Below are the code and all the weights of a small trained network. Each question names an input and a target symbol and asks about switching units off, where a switched-off unit gives its printed mean instead of its output.

import numpy as np


def w(rows, s, z=0):
    codes = np.array(rows[::2]) - 128.0
    scale = np.full(codes.shape[1], s)
    scale[-1] = z or s
    return codes * scale


def norm(h):
    return h / np.sqrt((h * h).mean(-1, keepdims=True) + 1e-5)


def f(y):
    return np.maximum(y, 0)


def softmax(a):
    e = np.exp(a - a.max(-1, keepdims=True))
    return e / e.sum(-1, keepdims=True)


def log_softmax(a):
    a = a - a.max(-1, keepdims=True)
    return a - np.log(np.exp(a).sum(-1, keepdims=True))


def net(x, mask):
    ids = ['βδεηθλμξσφω'.index(c) for c in x.split()]
    T = len(ids)
    res = E[ids] + P[:T]
    u = 0
    for l in range(2):
        r = norm(res)
        for j in range(2):
            rows = slice(3 * j, 3 * j + 3)
            q, k, v = (r @ M[l][rows].T for M in (Q, K, V))
            z = softmax(np.where(np.tri(T) > 0, q @ k.T / 3**0.5, -1e9)) @ v
            o = O[l][rows]
            res = res + np.where(mask[u + j], z, o[:, -1]) @ o[:, :-1]
        u += 2
        y = f(norm(res) @ A[l][:, :-1].T + A[l][:, -1])
        res = res + np.where(mask[u : u + 12], y, B[l][:, -1]) @ B[l][:, :-1]
        u += 12
    return log_softmax(norm(res)[-1] @ U[:, :-1].T + U[:, -1])


Q, K, V, O, A, B = {}, {}, {}, {}, {}, {}
E = w([
[160,104,129],'β',
[147,80,136],'δ',
[161,103,128],'ε',
[208,184,47],'η',
[163,106,129],'θ',
[71,122,141],'λ',
[217,155,86],'μ',
[156,4,52],'ξ',
[162,104,130],'σ',
[161,103,128],'φ',
[123,96,74],'ω',
],0.0018)
P = w([
[252,61,81],'0',
[176,208,215],'1',
[209,189,197],'2',
[209,164,187],'3',
[221,137,171],'4',
[221,125,168],'5',
[229,103,157],'6',
[225,89,157],'7',
[238,81,143],'8',
[242,63,135],'9',
[244,52,121],'10',
[254,41,119],'11',
],0.00047)
Q[0] = w([
[115,26,112],'L0H0',
[181,219,209],'L0H0',
[108,2,97],'L0H0',
[132,238,69],'L0H1',
[112,9,189],'L0H1',
[102,24,198],'L0H1',
],0.0036)
K[0] = w([
[59,90,173],'L0H0',
[235,71,84],'L0H0',
[23,97,176],'L0H0',
[253,74,51],'L0H1',
[13,168,203],'L0H1',
[28,134,200],'L0H1',
],0.0051)
V[0] = w([
[248,113,90],'L0H0',
[34,148,175],'L0H0',
[99,123,51],'L0H0',
[81,136,194],'L0H1',
[200,80,24],'L0H1',
[26,152,163],'L0H1',
],0.0018)
O[0] = w([
[5,191,78,247],'L0H0',
[203,81,182,28],'L0H0',
[181,161,105,101],'L0H0',
[130,66,85,95],'L0H1',
[137,214,212,210],'L0H1',
[163,58,64,34],'L0H1',
],0.0016,0.0015)
A[0] = w([
[4,161,97,98],'L0N0',
[23,161,123,7],'L0N1',
[125,128,131,119],'L0N2',
[44,162,177,82],'L0N3',
[199,84,117,125],'L0N4',
[114,175,27,139],'L0N5',
[137,73,118,144],'L0N6',
[187,120,89,162],'L0N7',
[194,175,135,122],'L0N8',
[96,34,115,130],'L0N9',
[29,73,245,96],'L0N10',
[132,163,170,119],'L0N11',
],0.002,0.0016)
B[0] = w([
[152,103,92,181],'L0N0',
[121,103,2,141],'L0N1',
[128,129,128,128],'L0N2',
[127,83,105,192],'L0N3',
[102,128,103,199],'L0N4',
[143,119,173,189],'L0N5',
[104,146,139,190],'L0N6',
[104,115,139,202],'L0N7',
[101,128,147,175],'L0N8',
[108,169,151,207],'L0N9',
[211,104,118,252],'L0N10',
[140,111,139,182],'L0N11',
],0.0037,0.0011)
Q[1] = w([
[190,139,4],'L1H0',
[66,120,246],'L1H0',
[51,114,248],'L1H0',
[89,8,121],'L1H1',
[45,45,154],'L1H1',
[199,235,106],'L1H1',
],0.0043)
K[1] = w([
[52,215,250],'L1H0',
[205,37,4],'L1H0',
[203,23,13],'L1H0',
[247,63,111],'L1H1',
[226,85,57],'L1H1',
[3,184,191],'L1H1',
],0.0035)
V[1] = w([
[141,121,253],'L1H0',
[125,93,95],'L1H0',
[156,87,181],'L1H0',
[199,157,116],'L1H1',
[152,138,89],'L1H1',
[112,122,187],'L1H1',
],0.0017)
O[1] = w([
[255,167,128,235],'L1H0',
[105,110,170,135],'L1H0',
[177,115,195,252],'L1H0',
[54,93,97,250],'L1H1',
[129,118,86,154],'L1H1',
[115,132,197,124],'L1H1',
],0.0012,0.00038)
A[1] = w([
[190,90,58,144],'L1N0',
[158,93,191,181],'L1N1',
[255,161,42,249],'L1N2',
[141,127,37,113],'L1N3',
[58,171,147,150],'L1N4',
[231,85,156,90],'L1N5',
[178,117,38,113],'L1N6',
[80,180,48,7],'L1N7',
[133,177,34,29],'L1N8',
[171,121,53,109],'L1N9',
[214,75,52,201],'L1N10',
[220,235,120,106],'L1N11',
],0.002,0.0011)
B[1] = w([
[133,174,163,197],'L1N0',
[149,163,94,212],'L1N1',
[69,31,102,253],'L1N2',
[103,122,160,156],'L1N3',
[152,106,102,148],'L1N4',
[176,162,181,205],'L1N5',
[116,143,173,170],'L1N6',
[160,178,254,137],'L1N7',
[153,208,183,143],'L1N8',
[110,140,170,161],'L1N9',
[138,210,143,245],'L1N10',
[128,54,77,174],'L1N11',
],0.0027,0.0018)
U = w([
[83,68,108,163],'β',
[251,136,194,218],'δ',
[119,124,94,3],'ε',
[115,187,47,195],'η',
[112,127,102,9],'θ',
[108,123,119,25],'λ',
[141,124,64,99],'μ',
[65,122,117,122],'ξ',
[113,121,111,19],'σ',
[90,91,94,114],'φ',
[27,229,202,180],'ω',
],0.011,0.006)

Each question gives the input, a string of symbols that net reads in full, and the target symbol t.
The units are the heads (3 rows each of Q, K, V and O) and the neurons (one row each of A and B). Each row of codes is followed by its name. A weight is (code - 128) times the scale printed after its matrix; where a second scale follows, it is the last column's (O, A, B and U).
mask holds one flag per unit, layer by layer, with each layer's heads first. A switched-off unit (its flag False) gives its mean, the last column of its rows in O or B, instead of its output. The means were averaged over made-up inputs and are rounded, as every weight is.
A unit's drop is (log p(t) with every unit on - log p(t) with that unit switched off) / (log p(t) with every unit on - log p(t) with every unit switched off).
The circuit of an input: a set's keep is (log p(t) with only the set's units on - log p(t) with every unit switched off) / (log p(t) with every unit on - log p(t) with every unit switched off). Starting from the 12 units with the biggest drops (on a tie, the unit counted first), units are removed one at a time, each time the one whose removal leaves the highest keep (on an exact tie, the one counted first), for as long as the keep stays at least 0.8.
circuit, biggest first: the units of the circuit, biggest drop first
unit that matters most: the unit with the biggest drop
top k neurons: the k neurons with the biggest drops, biggest first
k most important neurons of layer l: the k neurons of layer l with the biggest drops, biggest first
input ξ ω ω ω φ φ, target ω: circuit, biggest first => (L0N10; L1H0)
input δ η η λ β δ ω δ δ ξ δ σ, target β: 2 most important neurons of layer 1 => (L1N10; L1N5)
input δ ω ω φ η ω ε, target ω: 3 most important neurons of layer 1 => (L1N2; L1N5; L1N1)
input δ δ μ δ λ ω σ φ, target β: unit that matters most => L0N10
input δ δ δ θ ω ω θ, target ω: circuit, biggest first => (L0N10; L0H0)
input ω ξ δ ω β, target ω: top 2 neurons => (L0N0; L0N10)
input ω ω φ, target ω: top 4 neurons => (L0N10; L0N0; L1N2; L0N8)
input δ δ μ ω δ δ ε δ ε ξ η λ, target β: top 3 neurons => (L1N2; L0N1; L0N3)
input δ δ λ δ, target β: top 3 neurons => (L0N10; L0N6; L0N4)
input η η ω η δ λ φ δ ξ λ ω ε, target ω: 2 most important neurons of layer 0 => (L0N4; L0N5)
input β η ε, target η: 2 most important neurons of layer 0 => (L0N10; L0N8)
input δ η ω δ λ ω, target β: top 2 neurons => (L0N10; L1N10)
input δ δ ω λ ξ φ δ ω δ δ ε, target β: top 4 neurons => (L0N4; L0N10; L1N10; L0N7)
input η δ δ δ ω θ δ σ ω δ ω σ, target ω: top 3 neurons => (L0N10; L1N11; L0N8)
input δ λ ω δ δ δ θ, target β: 3 most important neurons of layer 1 => (L1N10; L1N5; L1N0)
input λ ε δ ξ δ δ δ φ δ ω, target δ: unit that matters most => L0N5
input δ λ σ δ δ ω δ δ ω δ φ, target β: 3 most important neurons of layer 0 => (L0N4; L0N10; L0N7)
input λ η φ δ φ φ φ η δ ω, target δ: top 2 neurons => (L0N5; L1N5)
input δ λ ω ω δ β, target β: 4 most important neurons of layer 1 => (L1N10; L1N5; L1N0; L1N4)
input δ δ δ φ δ ξ λ, target β: 4 most important neurons of layer 0 => (L0N1; L0N0; L0N3; L0N10)
input δ η δ ε δ λ σ δ δ δ ω δ, target β: top 4 neurons => (L0N10; L1N10; L0N4; L0N6)
input μ δ λ δ λ, target δ: top 3 neurons => (L0N10; L1N2; L0N4)
input ξ δ ω ω δ σ ε δ δ ω ε σ, target ω: top 4 neurons => (L0N10; L0N8; L0N0; L1N2)
input ω η δ η ω β, target ω: top 2 neurons => (L0N10; L0N0)
input θ ω λ η λ ε σ ξ δ ω θ, target ω: top neuron => (L0N4)
input λ ω δ δ ω ω δ ξ, target δ: top 2 neurons => (L1N10; L0N5)
input λ ξ ω ω ω δ δ ξ, target δ: 2 most important neurons of layer 0 => (L0N5; L0N9)
input δ λ ω, target β: 3 most important neurons of layer 0 => (L0N10; L0N7; L0N8)
input λ λ δ ω δ δ ω λ, target δ: most important neuron of layer 0 => (L0N10)
